Below are the code and all the weights of a small trained network. Each question names an input and a target symbol and asks about switching units off, where a switched-off unit gives its printed mean instead of its output.

import numpy as np


def w(rows, s, z=0):
    codes = np.array(rows[::2]) - 128.0
    scale = np.full(codes.shape[1], s)
    scale[-1] = z or s
    return codes * scale


def norm(h):
    return h / np.sqrt((h * h).mean(-1, keepdims=True) + 1e-5)


def softmax(a):
    e = np.exp(a - a.max(-1, keepdims=True))
    return e / e.sum(-1, keepdims=True)


def log_softmax(a):
    a = a - a.max(-1, keepdims=True)
    return a - np.log(np.exp(a).sum(-1, keepdims=True))


def net(x, mask):
    ids = ['αβγζημσψω'.index(c) for c in x.split()]
    T = len(ids)
    res = E[ids] + P[:T]
    u = 0
    for l in range(3):
        r = norm(res)
        for j in range(2):
            rows = slice(2 * j, 2 * j + 2)
            q, k, v = (r @ M[l][rows].T for M in (Q, K, V))
            z = softmax(np.where(np.tri(T) > 0, q @ k.T / 2**0.5, -1e9)) @ v
            o = O[l][rows]
            res = res + np.where(mask[u + j], z, o[:, -1]) @ o[:, :-1]
        u += 2
    return log_softmax(norm(res)[-1] @ U[:, :-1].T + U[:, -1])


Q, K, V, O = {}, {}, {}, {}
E = w([
[100,86,164,121,135,91,49,128,77],'α',
[103,187,127,82,146,139,116,116,74],'β',
[101,157,160,157,207,103,172,91,138],'γ',
[137,77,149,194,123,153,169,177,88],'ζ',
[102,192,167,137,119,145,146,138,130],'η',
[3,129,222,128,20,173,79,75,136],'μ',
[166,160,157,103,147,181,65,149,94],'σ',
[87,111,91,90,102,102,144,55,111],'ψ',
[139,126,150,129,121,184,126,153,166],'ω',
],0.028)
P = w([
[197,35,168,41,25,3,90,148,41],'0',
[216,88,125,76,13,31,216,117,73],'1',
[190,78,130,105,26,83,171,123,127],'2',
[158,73,129,114,44,102,145,121,130],'3',
[157,77,111,131,61,124,131,119,139],'4',
[125,84,122,124,69,125,108,104,141],'5',
[129,86,112,141,86,145,108,115,141],'6',
[114,119,138,153,105,133,111,115,124],'7',
[98,123,153,159,116,134,106,120,121],'8',
[125,141,197,192,139,137,79,163,130],'9',
[109,149,190,196,150,141,84,166,120],'10',
],0.006)
Q[0] = w([
[90,83,160,137,113,99,182,85,113],'L0H0',
[100,184,213,121,143,110,135,129,138],'L0H0',
[115,152,80,90,94,234,29,151,23],'L0H1',
[43,139,30,95,255,111,108,87,217],'L0H1',
],0.0063)
K[0] = w([
[72,113,135,254,167,154,206,90,127],'L0H0',
[77,167,109,138,156,128,77,111,78],'L0H0',
[129,152,138,48,75,182,76,248,38],'L0H1',
[119,121,101,12,153,105,192,97,157],'L0H1',
],0.0072)
V[0] = w([
[204,250,208,164,191,243,22,165,126],'L0H0',
[172,133,36,55,30,105,32,96,54],'L0H0',
[107,135,240,222,170,168,115,255,56],'L0H1',
[99,202,117,147,106,167,76,242,169],'L0H1',
],0.0049)
O[0] = w([
[78,125,213,155,159,77,179,136,169,110],'L0H0',
[79,131,88,101,113,158,126,53,131,3],'L0H0',
[145,56,24,87,28,165,155,93,75,232],'L0H1',
[125,139,38,135,140,1,162,76,132,61],'L0H1',
],0.009,0.0059)
Q[1] = w([
[210,173,138,100,238,87,124,119,105],'L1H0',
[113,94,97,118,47,3,141,154,148],'L1H0',
[132,95,73,166,166,75,100,87,146],'L1H1',
[35,195,175,221,115,239,126,101,201],'L1H1',
],0.0067)
K[1] = w([
[152,189,155,112,111,164,187,142,171],'L1H0',
[147,125,174,84,39,127,9,153,122],'L1H0',
[196,122,120,154,138,121,146,105,128],'L1H1',
[39,164,157,118,155,144,162,107,193],'L1H1',
],0.011)
V[1] = w([
[123,95,70,204,143,201,201,100,144],'L1H0',
[128,49,205,113,91,148,91,77,90],'L1H0',
[161,196,204,202,96,107,131,187,149],'L1H1',
[175,143,135,119,113,147,153,254,103],'L1H1',
],0.0064)
O[1] = w([
[230,142,128,248,101,84,181,244,107,115],'L1H0',
[182,100,76,6,83,178,84,246,3,253],'L1H0',
[186,216,58,172,138,237,216,162,185,159],'L1H1',
[76,64,94,9,79,116,73,56,141,179],'L1H1',
],0.0063,0.0054)
Q[2] = w([
[165,87,93,132,92,148,119,127,186],'L2H0',
[93,110,131,183,245,123,90,112,141],'L2H0',
[81,87,163,154,201,158,132,135,99],'L2H1',
[94,150,103,145,176,69,80,56,128],'L2H1',
],0.013)
K[2] = w([
[136,87,116,154,114,149,163,149,175],'L2H0',
[120,178,214,151,254,94,169,141,116],'L2H0',
[106,50,135,89,128,78,111,16,62],'L2H1',
[180,133,122,133,148,62,117,39,141],'L2H1',
],0.011)
V[2] = w([
[94,135,121,151,155,122,147,113,125],'L2H0',
[117,98,254,161,184,130,164,172,163],'L2H0',
[138,155,168,112,84,66,165,158,119],'L2H1',
[122,166,160,221,98,108,154,118,179],'L2H1',
],0.009)
O[2] = w([
[154,66,188,78,132,150,193,177,120,103],'L2H0',
[144,250,123,142,58,51,164,96,77,155],'L2H0',
[157,102,133,155,156,59,129,118,160,137],'L2H1',
[145,46,117,51,106,174,93,99,138,6],'L2H1',
],0.011,0.012)
U = w([
[219,137,107,1,157,98,74,54,57,252],'α',
[114,114,179,176,207,138,110,175,133,65],'β',
[194,186,217,149,111,113,178,139,83,232],'γ',
[162,51,125,148,77,141,225,183,43,48],'ζ',
[186,146,148,73,90,174,172,153,182,125],'η',
[85,96,249,157,2,151,144,69,133,40],'μ',
[116,128,80,115,102,52,139,192,187,57],'σ',
[139,70,185,80,119,96,212,136,172,147],'ψ',
[99,115,158,95,102,119,195,172,145,18],'ω',
],0.0083,0.0038)

Each question gives the input, a string of symbols that net reads in full, and the target symbol t.
The units are the heads (2 rows each of Q, K, V and O). Each row of codes is followed by its name. A weight is (code - 128) times the scale printed after its matrix; where a second scale follows, it is the last column's (O and U).
mask holds one flag per head, layer by layer. A switched-off head (its flag False) gives its mean, the last column of its rows in O, instead of its output. The means were averaged over made-up inputs and are rounded, as every weight is.
A unit's drop is (log p(t) with every unit on - log p(t) with that unit switched off) / (log p(t) with every unit on - log p(t) with every unit switched off).
The circuit of an input: a set's keep is (log p(t) with only the set's units on - log p(t) with every unit switched off) / (log p(t) with every unit on - log p(t) with every unit switched off). Starting from all 6 units, units are removed one at a time, each time the one whose removal leaves the highest keep (on an exact tie, the one counted first), for as long as the keep stays at least 0.8.
circuit, biggest first: the units of the circuit, biggest drop first
unit that matters most: the unit with the biggest drop
heads that matter: for each layer, one digit per head in row order, 1 if its drop is at least 0.15 and else 0, layers parted by /
drop when u is switched off: that unit's drop, to one decimal
input ω ψ ω, target σ: circuit, biggest first	(L0H1 L2H0)
input ζ γ η, target ζ: unit that matters most	L0H1
input γ ψ ω γ γ γ μ γ ψ ζ β, target α: circuit, biggest first	(L0H1 L2H1)
input η ζ μ ζ γ η σ σ γ γ α, target α: heads that matter	01 / 10 / 00
input γ ψ β ζ ζ γ γ ψ γ η ψ, target γ: heads that matter	01 / 10 / 00
input μ γ γ γ ζ σ γ η ζ μ α, target α: circuit, biggest first	(L0H1 L1H0)
input ω η γ ζ β γ σ β, target β: heads that matter	10 / 01 / 10
input γ γ σ γ σ, target β: circuit, biggest first	(L0H1 L2H0 L0H0)
input ζ ζ ψ ψ, target β: circuit, biggest first	(L0H1 L2H0)
input ψ γ ψ, target β: circuit, biggest first	(L0H0 L0H1 L2H0)
input γ γ ζ η, target η: circuit, biggest first	(L1H1 L2H1)
input γ ζ σ ζ γ γ ψ ψ β ψ, target γ: heads that matter	01 / 11 / 00
input γ γ α ω η, target η: heads that matter	00 / 01 / 10
input γ β γ γ η μ γ γ γ ω, target η: unit that matters most	L2H1
input γ ζ γ γ γ γ γ ζ ζ γ σ, target α: heads that matter	01 / 01 / 01
input ω β β γ ζ η, target μ: heads that matter	11 / 00 / 11
input ζ σ μ γ γ ζ σ, target β: heads that matter	11 / 00 / 10
input ψ ζ γ γ μ ψ γ ζ γ σ, target α: heads that matter	01 / 00 / 00
input ω γ η, target σ: heads that matter	11 / 00 / 11
input β γ γ μ ζ γ ψ γ α σ β, target β: unit that matters most	L2H0
input ψ ω ω, target β: drop when L0H0 is switched off	0.4
